Below is a small trained network, with its code and all its weights. Each question gives an input and a class and asks what happens when units are switched off, that is, made to give their printed mean instead of their output.

import numpy as np


def w(rows, s, z=0):
    codes = np.array(rows[::2]) - 128.0
    scale = np.full(codes.shape[1], s)
    scale[-1] = z or s
    return codes * scale


def norm(h):
    return h / np.sqrt((h * h).mean(-1, keepdims=True) + 1e-5)


def f(y):
    return np.maximum(y, 0)


def log_softmax(a):
    a = a - a.max(-1, keepdims=True)
    return a - np.log(np.exp(a).sum(-1, keepdims=True))


def net(x, mask):
    res = np.array(x, float).reshape(1, 4) / 4 @ E
    u = 0
    for l in range(4):
        y = f(norm(res) @ A[l][:, :-1].T + A[l][:, -1])
        res = res + np.where(mask[u : u + 9], y, B[l][:, -1]) @ B[l][:, :-1]
        u += 9
    return log_softmax(norm(res)[-1] @ U[:, :-1].T + U[:, -1])


A, B = {}, {}
E = w([
[97,128,83,70,82,248,133,20],'x0',
[239,100,103,174,55,124,163,86],'x1',
[67,101,6,149,106,68,118,120],'x2',
[32,59,167,196,124,150,204,141],'x3',
],0.0016)
A[0] = w([
[125,87,168,143,70,123,164,128,114],'L0N1',
[110,105,49,132,114,118,112,145,3],'L0N2',
[109,130,121,195,167,32,121,180,122],'L0N3',
[89,123,111,99,163,109,137,110,129],'L0N4',
[140,116,144,126,164,115,173,157,114],'L0N5',
[212,142,113,110,97,110,101,106,117],'L0N6',
[149,199,83,73,121,136,72,151,78],'L0N7',
[86,132,144,75,92,138,172,75,188],'L0N8',
[25,110,120,75,254,108,84,134,88],'L0N9',
],0.003,0.0022)
B[0] = w([
[146,128,85,163,144,174,22,137,177],'L0N1',
[103,173,59,198,47,78,143,126,146],'L0N2',
[118,95,131,73,111,81,99,66,242],'L0N3',
[147,119,89,130,50,138,120,141,173],'L0N4',
[131,147,129,90,165,106,108,104,164],'L0N5',
[77,116,100,177,176,168,97,178,200],'L0N6',
[106,115,124,165,165,127,69,120,183],'L0N7',
[156,153,161,109,138,2,101,146,229],'L0N8',
[159,102,106,123,55,167,111,195,249],'L0N9',
],0.0032,0.0022)
A[1] = w([
[59,69,203,176,154,138,251,104,17],'L1N1',
[39,29,134,172,97,103,184,107,155],'L1N2',
[102,135,79,91,117,159,167,80,94],'L1N3',
[129,155,83,138,61,191,106,53,137],'L1N4',
[91,103,48,142,62,73,42,136,251],'L1N5',
[161,71,177,75,122,148,73,93,181],'L1N6',
[29,64,179,189,72,170,233,150,103],'L1N7',
[51,160,107,36,84,231,127,39,91],'L1N8',
[59,219,171,65,162,127,95,142,122],'L1N9',
],0.0028,0.0013)
B[1] = w([
[203,147,60,169,209,129,48,126,154],'L1N1',
[195,212,68,97,167,128,73,122,192],'L1N2',
[144,68,150,121,124,23,85,135,148],'L1N3',
[125,85,156,134,155,44,137,172,183],'L1N4',
[73,204,182,145,141,169,204,107,254],'L1N5',
[43,151,141,201,152,123,152,114,183],'L1N6',
[200,155,118,128,170,142,9,122,179],'L1N7',
[149,2,202,96,193,21,131,159,184],'L1N8',
[172,72,93,188,68,175,143,193,175],'L1N9',
],0.0025,0.0038)
A[2] = w([
[154,198,151,149,172,54,158,199,171],'L2N1',
[164,117,192,175,102,176,164,130,80],'L2N2',
[62,150,87,81,37,117,18,52,205],'L2N3',
[190,121,184,157,203,151,121,124,234],'L2N4',
[118,52,137,60,160,190,111,6,110],'L2N5',
[101,162,200,125,193,235,183,179,139],'L2N6',
[173,169,64,123,145,170,18,102,6],'L2N7',
[160,94,201,115,174,61,167,202,151],'L2N8',
[254,85,75,217,88,118,216,86,210],'L2N9',
],0.0027,0.0011)
B[2] = w([
[112,34,151,96,146,184,153,30,224],'L2N1',
[164,190,91,76,87,175,121,94,165],'L2N2',
[180,141,174,155,142,146,139,109,216],'L2N3',
[96,168,57,126,53,122,172,89,251],'L2N4',
[194,63,173,143,130,42,128,154,158],'L2N5',
[224,240,112,142,14,181,164,49,181],'L2N6',
[89,125,144,253,219,143,92,146,178],'L2N7',
[134,80,88,86,90,104,127,38,225],'L2N8',
[7,134,200,9,129,196,58,254,218],'L2N9',
],0.0026,0.0028)
A[3] = w([
[68,131,27,148,116,79,138,151,154],'L3N1',
[136,128,122,106,113,153,69,171,87],'L3N2',
[100,127,125,101,95,156,159,94,161],'L3N3',
[125,105,150,86,90,157,126,253,34],'L3N4',
[118,177,93,162,105,178,154,150,183],'L3N5',
[159,159,108,146,254,143,95,152,4],'L3N6',
[141,62,165,102,155,56,130,115,14],'L3N7',
[137,161,180,127,145,128,159,121,112],'L3N8',
[108,142,139,112,103,149,139,163,111],'L3N9',
],0.0046,0.0011)
B[3] = w([
[220,152,174,118,86,223,144,85,252],'L3N1',
[84,94,95,165,128,172,144,149,213],'L3N2',
[87,175,88,174,194,96,123,148,188],'L3N3',
[37,110,32,63,133,194,145,142,207],'L3N4',
[117,74,150,97,154,4,154,91,214],'L3N5',
[129,68,169,233,122,157,67,150,218],'L3N6',
[158,77,185,57,131,71,125,173,250],'L3N7',
[97,159,55,147,94,122,166,101,153],'L3N8',
[116,100,113,103,158,136,99,150,174],'L3N9',
],0.0036,0.0025)
U = w([
[162,47,192,41,129,42,117,124,157],'0',
[143,110,144,254,160,173,42,138,160],'1',
[31,114,58,63,112,215,135,183,161],'2',
[198,224,136,120,56,170,180,29,151],'3',
[80,178,85,152,146,66,186,93,101],'4',
[154,188,105,163,146,112,210,200,29],'5',
[160,189,79,159,153,93,193,214,1],'6',
],0.0075,0.0048)

Each question gives the input, the list of numbers given to net, and the class t.
The units are the neurons (one row each of A and B). Each row of codes is followed by its name. A weight is (code - 128) times the scale printed after its matrix; where a second scale follows, it is the last column's (A, B and U).
mask holds one flag per neuron, layer by layer. A switched-off neuron (its flag False) gives its mean, the last column of its row in B, instead of its output. The means were averaged over made-up inputs and are rounded, as every weight is.
A unit's drop is (log p(t) with every unit on - log p(t) with that unit switched off) / (log p(t) with every unit on - log p(t) with every unit switched off).
The circuit of an input: a set's keep is (log p(t) with only the set's units on - log p(t) with every unit switched off) / (log p(t) with every unit on - log p(t) with every unit switched off). Starting from the 12 units with the biggest drops (on a tie, the unit counted first), units are removed one at a time, each time the one whose removal leaves the highest keep (on an exact tie, the one counted first), for as long as the keep stays at least 0.8.
circuit, biggest first: the units of the circuit, biggest drop first
top k neurons: the k neurons with the biggest drops, biggest first
top k neurons in layer l: the k neurons of layer l with the biggest drops, biggest first
input [6,4,-5,3], class 0: top 2 neurons => [L1N5, L1N8]
input [5,1,4,5], class 0: top 4 neurons => [L1N8, L0N6, L1N3, L1N4]
input [1,-5,-6,1], class 3: circuit, biggest first => [L2N6]
input [1,-2,-5,8], class 1: circuit, biggest first => [L1N1, L1N7]
input [4,-7,0,8], class 1: top 3 neurons => [L1N7, L1N2, L1N1]
input [8,3,-3,8], class 0: circuit, biggest first => [L1N8, L2N5]
input [-7,2,3,6], class 0: circuit, biggest first => [L0N3, L3N7]
input [-6,3,1,-8], class 1: circuit, biggest first => [L0N6, L3N6, L2N7]
input [1,0,-4,-4], class 1: circuit, biggest first => [L2N7, L3N6]
input [-2,-4,-1,-3], class 2: top 3 neurons => [L0N9, L1N9, L2N4]
input [-5,-3,7,8], class 1: top 3 neurons => [L1N7, L2N4, L1N2]
input [-7,-8,-4,0], class 2: circuit, biggest first => [L0N9, L3N4]
input [8,8,8,7], class 0: top 4 neurons => [L1N8, L0N9, L1N3, L1N4]
input [-2,4,7,-3], class 3: circuit, biggest first => [L3N1, L1N5]
input [5,8,3,0], class 2: circuit, biggest first => [L2N9]
input [6,-5,5,8], class 1: top 3 neurons => [L1N7, L1N2, L0N3]
input [1,-5,7,-6], class 3: circuit, biggest first => [L3N1, L2N9]
input [0,-1,1,-2], class 4: top 2 neurons => [L1N5, L3N5]
input [2,5,-3,3], class 2: top 2 neurons => [L2N9, L1N5]
input [3,-3,-6,1], class 3: circuit, biggest first => [L2N6]
input [3,2,0,0], class 4: top 2 neurons in layer 0 => [L0N8, L0N3]
input [7,-6,-2,-4], class 0: top 2 neurons => [L1N8, L2N9]
